Here is a tiny trained network, its code and every weight. The questions are about switching its units off for an input and a class, where a switched-off unit gives its printed mean instead of its output.

import numpy as np


def w(rows, s, z=0):
    codes = np.array(rows[::2]) - 128.0
    scale = np.full(codes.shape[1], s)
    scale[-1] = z or s
    return codes * scale


def f(y):
    return np.maximum(y, 0)


def log_softmax(a):
    a = a - a.max(-1, keepdims=True)
    return a - np.log(np.exp(a).sum(-1, keepdims=True))


def net(x, mask):
    res = np.array(x, float).reshape(1, 4) / 4 @ E
    y = f(res @ A[0][:, :-1].T + A[0][:, -1])
    res = res + np.where(mask, y, B[0][:, -1]) @ B[0][:, :-1]
    return log_softmax(res[-1] @ U[:, :-1].T + U[:, -1])


A, B = {}, {}
E = w([
[24,81,153,136,160,175,254,168,82],'x0',
[157,116,122,160,128,208,176,71,200],'x1',
[189,15,48,64,80,26,119,102,15],'x2',
[119,241,118,116,82,56,214,114,225],'x3',
],0.0082)
A[0] = w([
[173,106,143,123,144,170,80,119,114,79],'neuron 0',
[96,187,212,166,151,210,139,203,175,244],'neuron 1',
[195,173,70,105,76,81,62,135,179,111],'neuron 2',
[124,173,113,99,116,53,244,109,196,82],'neuron 3',
[107,147,151,84,164,168,201,166,75,110],'neuron 4',
[128,193,50,136,57,116,191,48,149,114],'neuron 5',
[120,105,80,86,133,60,126,72,113,172],'neuron 6',
[210,152,146,115,106,120,92,92,155,39],'neuron 7',
[150,94,49,84,85,120,154,61,101,124],'neuron 8',
[182,148,138,146,147,214,143,99,140,222],'neuron 9',
[191,54,89,146,172,175,211,80,187,100],'neuron 10',
[160,195,144,98,162,156,52,70,152,25],'neuron 11',
[105,135,136,181,122,60,109,181,129,108],'neuron 12',
[110,132,161,148,134,126,228,118,73,137],'neuron 13',
[246,125,119,103,103,111,85,116,137,113],'neuron 14',
[191,95,129,141,85,157,151,50,182,130],'neuron 15',
[134,99,111,158,172,157,99,110,91,40],'neuron 16',
[167,121,134,73,133,83,176,160,9,214],'neuron 17',
[160,95,42,107,89,111,151,72,67,32],'neuron 18',
[105,111,155,95,153,113,82,173,109,220],'neuron 19',
[155,59,134,175,254,181,105,118,68,120],'neuron 20',
[187,54,76,91,71,113,173,107,111,3],'neuron 21',
],0.0081,0.0022)
B[0] = w([
[104,72,139,54,83,68,142,180,31,166],'neuron 0',
[20,114,66,120,101,130,67,93,157,245],'neuron 1',
[101,114,86,61,114,220,205,141,66,205],'neuron 2',
[117,170,174,83,39,126,106,161,44,213],'neuron 3',
[145,142,74,44,124,176,160,182,223,186],'neuron 4',
[123,181,155,154,66,76,65,107,43,196],'neuron 5',
[93,135,113,120,134,181,73,55,158,193],'neuron 6',
[87,65,106,98,127,237,129,255,104,177],'neuron 7',
[75,143,102,120,90,136,105,92,185,200],'neuron 8',
[93,190,100,116,115,30,89,77,161,185],'neuron 9',
[189,204,94,52,156,197,128,76,74,185],'neuron 10',
[79,86,131,101,89,210,204,165,191,175],'neuron 11',
[152,133,79,58,120,102,65,48,122,150],'neuron 12',
[110,128,120,20,106,209,151,155,112,187],'neuron 13',
[109,121,76,81,126,170,145,162,156,200],'neuron 14',
[127,191,109,37,166,93,136,80,84,182],'neuron 15',
[104,145,199,81,73,116,107,184,46,163],'neuron 16',
[82,188,42,129,156,170,146,113,169,216],'neuron 17',
[30,116,127,173,110,130,100,89,203,203],'neuron 18',
[128,213,67,122,124,121,75,103,83,170],'neuron 19',
[47,162,144,67,62,63,99,133,38,209],'neuron 20',
[98,132,167,228,57,172,90,100,209,199],'neuron 21',
],0.0062,0.012)
U = w([
[94,160,164,94,3,93,99,141,32,155],'0',
[41,118,112,177,57,146,86,89,209,134],'1',
[103,96,86,52,65,179,192,196,119,47],'2',
[136,218,61,79,158,122,91,53,45,254],'3',
[99,97,115,149,85,106,137,122,170,158],'4',
[196,105,215,211,125,29,148,141,171,1],'5',
[168,114,171,221,174,108,138,153,160,1],'6',
],0.0068,0.0027)

Each question gives the input, the list of numbers given to net, and the class t.
The units are the neurons (one row each of A and B). Each row of codes is followed by its name. A weight is (code - 128) times the scale printed after its matrix; where a second scale follows, it is the last column's (A, B and U).
mask holds one flag per neuron, in row order. A switched-off neuron (its flag False) gives its mean, the last column of its row in B, instead of its output. The means were averaged over made-up inputs and are rounded, as every weight is.
A unit's drop is (log p(t) with every unit on - log p(t) with that unit switched off) / (log p(t) with every unit on - log p(t) with every unit switched off).
The circuit of an input: a set's keep is (log p(t) with only the set's units on - log p(t) with every unit switched off) / (log p(t) with every unit on - log p(t) with every unit switched off). Starting from the 12 units with the biggest drops (on a tie, the unit counted first), units are removed one at a time, each time the one whose removal leaves the highest keep (on an exact tie, the one counted first), for as long as the keep stays at least 0.8.
circuit, biggest first: the units of the circuit, biggest drop first
most important unit: the unit with the biggest drop
k most important neurons: the k neurons with the biggest drops, biggest first
drop when u is switched off: that unit's drop, to one decimal
input [-8,6,5,-7], class 2: most important unit	neuron 14
input [4,2,5,3], class 1: circuit, biggest first	(neuron 21; neuron 18; neuron 2)
input [-5,4,3,1], class 2: 4 most important neurons	(neuron 2; neuron 7; neuron 14; neuron 1)
input [-1,1,-3,4], class 0: circuit, biggest first	(neuron 3; neuron 17)
input [-4,8,-7,3], class 3: 2 most important neurons	(neuron 15; neuron 10)
input [-4,4,-7,-8], class 0: circuit, biggest first	(neuron 20; neuron 0)
input [1,3,7,6], class 1: 2 most important neurons	(neuron 21; neuron 18)
input [-4,-2,3,0], class 2: circuit, biggest first	(neuron 2; neuron 14; neuron 5)
input [4,4,6,7], class 0: 2 most important neurons	(neuron 3; neuron 5)
input [5,5,1,6], class 0: 3 most important neurons	(neuron 3; neuron 5; neuron 17)
input [-8,3,1,6], class 2: 3 most important neurons	(neuron 2; neuron 7; neuron 11)
input [4,5,5,0], class 1: circuit, biggest first	(neuron 21; neuron 18)
input [0,4,-2,-5], class 0: circuit, biggest first	(neuron 20; neuron 17)
input [-7,-7,-3,3], class 2: circuit, biggest first	(neuron 2; neuron 11; neuron 7)
input [5,5,6,1], class 1: 2 most important neurons	(neuron 21; neuron 18)
input [-2,8,2,-8], class 0: circuit, biggest first	(neuron 20)
input [6,3,-7,7], class 0: 2 most important neurons	(neuron 3; neuron 5)
input [-8,-2,1,4], class 2: circuit, biggest first	(neuron 2; neuron 7)
input [5,7,-1,-4], class 3: circuit, biggest first	(neuron 10; neuron 9)
input [2,8,8,2], class 1: 3 most important neurons	(neuron 21; neuron 18; neuron 8)
input [3,5,-6,-7], class 0: most important neuron	(neuron 20)
input [6,6,6,-7], class 0: 3 most important neurons	(neuron 20; neuron 16; neuron 21)
input [-6,2,-3,0], class 2: drop when neuron 14 is switched off	0.0
input [-1,-7,4,1], class 3: drop when neuron 7 is switched off	0.1
input [0,4,-6,-8], class 0: drop when neuron 3 is switched off	-0.1
input [1,7,-7,-8], class 0: drop when neuron 0 is switched off	0.2
input [-1,2,-2,8], class 0: most important unit	neuron 3
